Here is a tiny trained network, its code and every weight. The questions are about switching its units off for an input and a class, where a switched-off unit gives its printed mean instead of its output.

import numpy as np


def w(rows, s, z=0):
    codes = np.array(rows[::2]) - 128.0
    scale = np.full(codes.shape[1], s)
    scale[-1] = z or s
    return codes * scale


def norm(h):
    return h / np.sqrt((h * h).mean(-1, keepdims=True) + 1e-5)


def f(y):
    return y / 2 * (1 + np.tanh(0.7978845608 * (y + 0.044715 * y**3)))


def log_softmax(a):
    a = a - a.max(-1, keepdims=True)
    return a - np.log(np.exp(a).sum(-1, keepdims=True))


def net(x, mask):
    res = np.array(x, float).reshape(1, 3) / 4 @ E
    u = 0
    for l in range(4):
        y = f(norm(res) @ A[l][:, :-1].T + A[l][:, -1])
        res = res + np.where(mask[u : u + 7], y, B[l][:, -1]) @ B[l][:, :-1]
        u += 7
    return log_softmax(norm(res)[-1] @ U[:, :-1].T + U[:, -1])


A, B = {}, {}
E = w([
[208,187,108,36,164,163,193,48,145,91],'x0',
[57,236,119,106,50,50,133,88,49,150],'x1',
[38,76,33,47,144,117,70,69,251,117],'x2',
],0.013)
A[0] = w([
[30,159,165,67,87,115,95,79,89,136,13],'0.n0',
[164,203,175,179,118,122,151,148,92,189,180],'0.n1',
[105,63,75,172,88,90,103,162,124,171,43],'0.n2',
[11,189,116,88,155,106,115,106,215,164,136],'0.n3',
[32,100,95,155,120,158,137,179,100,131,3],'0.n4',
[198,191,43,28,132,146,114,99,139,145,100],'0.n5',
[186,2,159,99,117,143,115,110,145,140,109],'0.n6',
],0.0093,0.0039)
B[0] = w([
[105,222,47,146,224,173,91,192,176,138,194],'0.n0',
[151,63,80,131,105,123,133,124,59,54,254],'0.n1',
[104,165,253,91,160,130,126,52,153,89,186],'0.n2',
[190,55,110,136,59,137,138,153,23,83,233],'0.n3',
[107,155,228,92,154,98,107,71,177,86,159],'0.n4',
[77,163,236,140,160,112,120,69,168,86,223],'0.n5',
[121,190,40,187,156,128,170,171,142,110,212],'0.n6',
],0.014,0.0077)
A[1] = w([
[99,26,70,69,94,122,100,80,145,109,58],'1.n0',
[83,154,49,182,81,69,202,102,160,131,144],'1.n1',
[186,152,141,8,137,126,149,69,155,194,72],'1.n2',
[92,80,56,86,85,130,82,77,166,135,6],'1.n3',
[90,83,62,27,128,112,100,89,177,99,86],'1.n4',
[114,194,102,112,77,102,188,88,156,207,31],'1.n5',
[61,202,91,102,67,66,128,127,116,161,3],'1.n6',
],0.015,0.0038)
B[1] = w([
[114,96,144,166,120,135,136,160,122,35,229],'1.n0',
[112,150,144,59,156,123,46,128,94,111,176],'1.n1',
[132,149,145,127,125,138,187,50,156,88,165],'1.n2',
[170,91,189,142,85,210,126,131,44,204,188],'1.n3',
[223,91,182,182,99,195,153,130,4,188,255],'1.n4',
[146,114,190,129,164,149,85,192,88,116,123],'1.n5',
[131,176,13,156,191,140,72,95,113,225,200],'1.n6',
],0.012,0.0051)
A[2] = w([
[141,155,128,103,164,190,92,209,167,169,131],'2.n0',
[8,61,158,194,100,107,53,151,151,180,17],'2.n1',
[171,40,101,145,189,192,123,178,251,197,2],'2.n2',
[68,134,136,123,165,128,116,105,140,139,90],'2.n3',
[82,62,99,140,169,136,90,134,166,30,162],'2.n4',
[95,122,233,142,130,49,132,132,173,198,122],'2.n5',
[55,80,170,172,112,82,83,182,137,155,57],'2.n6',
],0.019,0.0039)
B[2] = w([
[117,119,124,124,135,124,115,123,125,97,182],'2.n0',
[145,157,166,148,135,167,178,36,148,131,187],'2.n1',
[130,154,75,101,188,131,42,129,111,253,218],'2.n2',
[163,141,137,123,111,118,151,153,88,122,164],'2.n3',
[112,123,120,122,140,102,103,154,145,87,251],'2.n4',
[114,102,99,123,102,124,132,145,107,59,179],'2.n5',
[167,160,130,129,153,132,188,84,147,146,186],'2.n6',
],0.024,0.011)
A[3] = w([
[85,117,245,140,86,106,96,113,141,224,136],'3.n0',
[90,113,97,102,64,95,146,158,181,151,4],'3.n1',
[167,136,174,138,95,80,171,193,79,174,94],'3.n2',
[67,85,144,76,128,84,121,164,138,179,37],'3.n3',
[6,239,65,96,39,84,133,98,97,203,55],'3.n4',
[159,138,160,30,104,154,217,30,235,137,126],'3.n5',
[181,92,187,192,49,126,181,217,69,196,63],'3.n6',
],0.019,0.0023)
B[3] = w([
[151,158,128,93,133,124,155,121,106,77,130],'3.n0',
[172,6,46,147,190,179,151,36,213,139,125],'3.n1',
[106,81,162,146,109,199,102,109,142,125,180],'3.n2',
[145,53,167,116,177,161,154,68,178,151,134],'3.n3',
[138,109,93,109,192,129,84,157,181,196,190],'3.n4',
[104,193,153,163,111,70,208,92,187,146,222],'3.n5',
[168,46,168,109,90,164,116,122,91,124,246],'3.n6',
],0.022,0.013)
U = w([
[211,50,197,153,88,221,121,126,25,125,167],'0',
[142,202,59,114,226,135,45,152,120,220,151],'1',
[146,226,205,170,137,106,238,52,174,109,182],'2',
[89,164,127,121,122,71,92,212,107,1,132],'3',
[74,111,88,130,53,138,218,230,185,188,2],'4',
[69,114,133,109,20,140,138,200,228,169,27],'5',
],0.012,0.0059)

Each question gives the input, the list of numbers given to net, and the class t.
The units are the neurons (one row each of A and B). Each row of codes is followed by its name. A weight is (code - 128) times the scale printed after its matrix; where a second scale follows, it is the last column's (A, B and U).
mask holds one flag per neuron, layer by layer. A switched-off neuron (its flag False) gives its mean, the last column of its row in B, instead of its output. The means were averaged over made-up inputs and are rounded, as every weight is.
A unit's drop is (log p(t) with every unit on - log p(t) with that unit switched off) / (log p(t) with every unit on - log p(t) with every unit switched off).
The circuit of an input: a set's keep is (log p(t) with only the set's units on - log p(t) with every unit switched off) / (log p(t) with every unit on - log p(t) with every unit switched off). Starting from the 12 units with the biggest drops (on a tie, the unit counted first), units are removed one at a time, each time the one whose removal leaves the highest keep (on an exact tie, the one counted first), for as long as the keep stays at least 0.8.
circuit, biggest first: the units of the circuit, biggest drop first
unit that matters most: the unit with the biggest drop
top k neurons: the k neurons with the biggest drops, biggest first
k most important neurons of layer l: the k neurons of layer l with the biggest drops, biggest first
drop of u: that unit's drop, to one decimal
input [-7,7,-6], class 1: top 4 neurons -> (0.n3; 1.n6; 0.n5; 3.n4)
input [-1,3,-3], class 3: top 2 neurons -> (0.n1; 1.n4)
input [-3,-3,2], class 3: unit that matters most -> 0.n6
input [6,1,6], class 0: top 3 neurons -> (0.n3; 1.n4; 0.n2)
input [1,-3,-3], class 3: top 2 neurons -> (1.n4; 0.n3)
input [8,-6,2], class 2: top 3 neurons -> (1.n2; 0.n5; 0.n0)
input [2,4,4], class 0: top 2 neurons -> (0.n3; 0.n6)
input [6,-5,1], class 2: top 3 neurons -> (0.n5; 1.n2; 0.n0)
input [-1,-3,-2], class 3: top 2 neurons -> (0.n6; 1.n1)
input [-1,7,7], class 0: 3 most important neurons of layer 1 -> (1.n4; 1.n3; 1.n0)
input [2,-7,6], class 1: top 3 neurons -> (0.n6; 2.n2; 0.n1)
input [-6,3,6], class 0: top 4 neurons -> (1.n4; 0.n5; 0.n3; 1.n3)
input [8,1,8], class 0: top 4 neurons -> (1.n4; 0.n3; 0.n2; 1.n3)
input [-2,-2,3], class 3: circuit, biggest first -> (2.n4)
input [7,-6,3], class 2: 3 most important neurons of layer 1 -> (1.n2; 1.n6; 1.n4)
input [2,7,-5], class 1: drop of 0.n3 -> 0.5
input [8,-6,-6], class 2: drop of 0.n3 -> 0.4
input [-2,0,-1], class 3: drop of 1.n5 -> 0.0
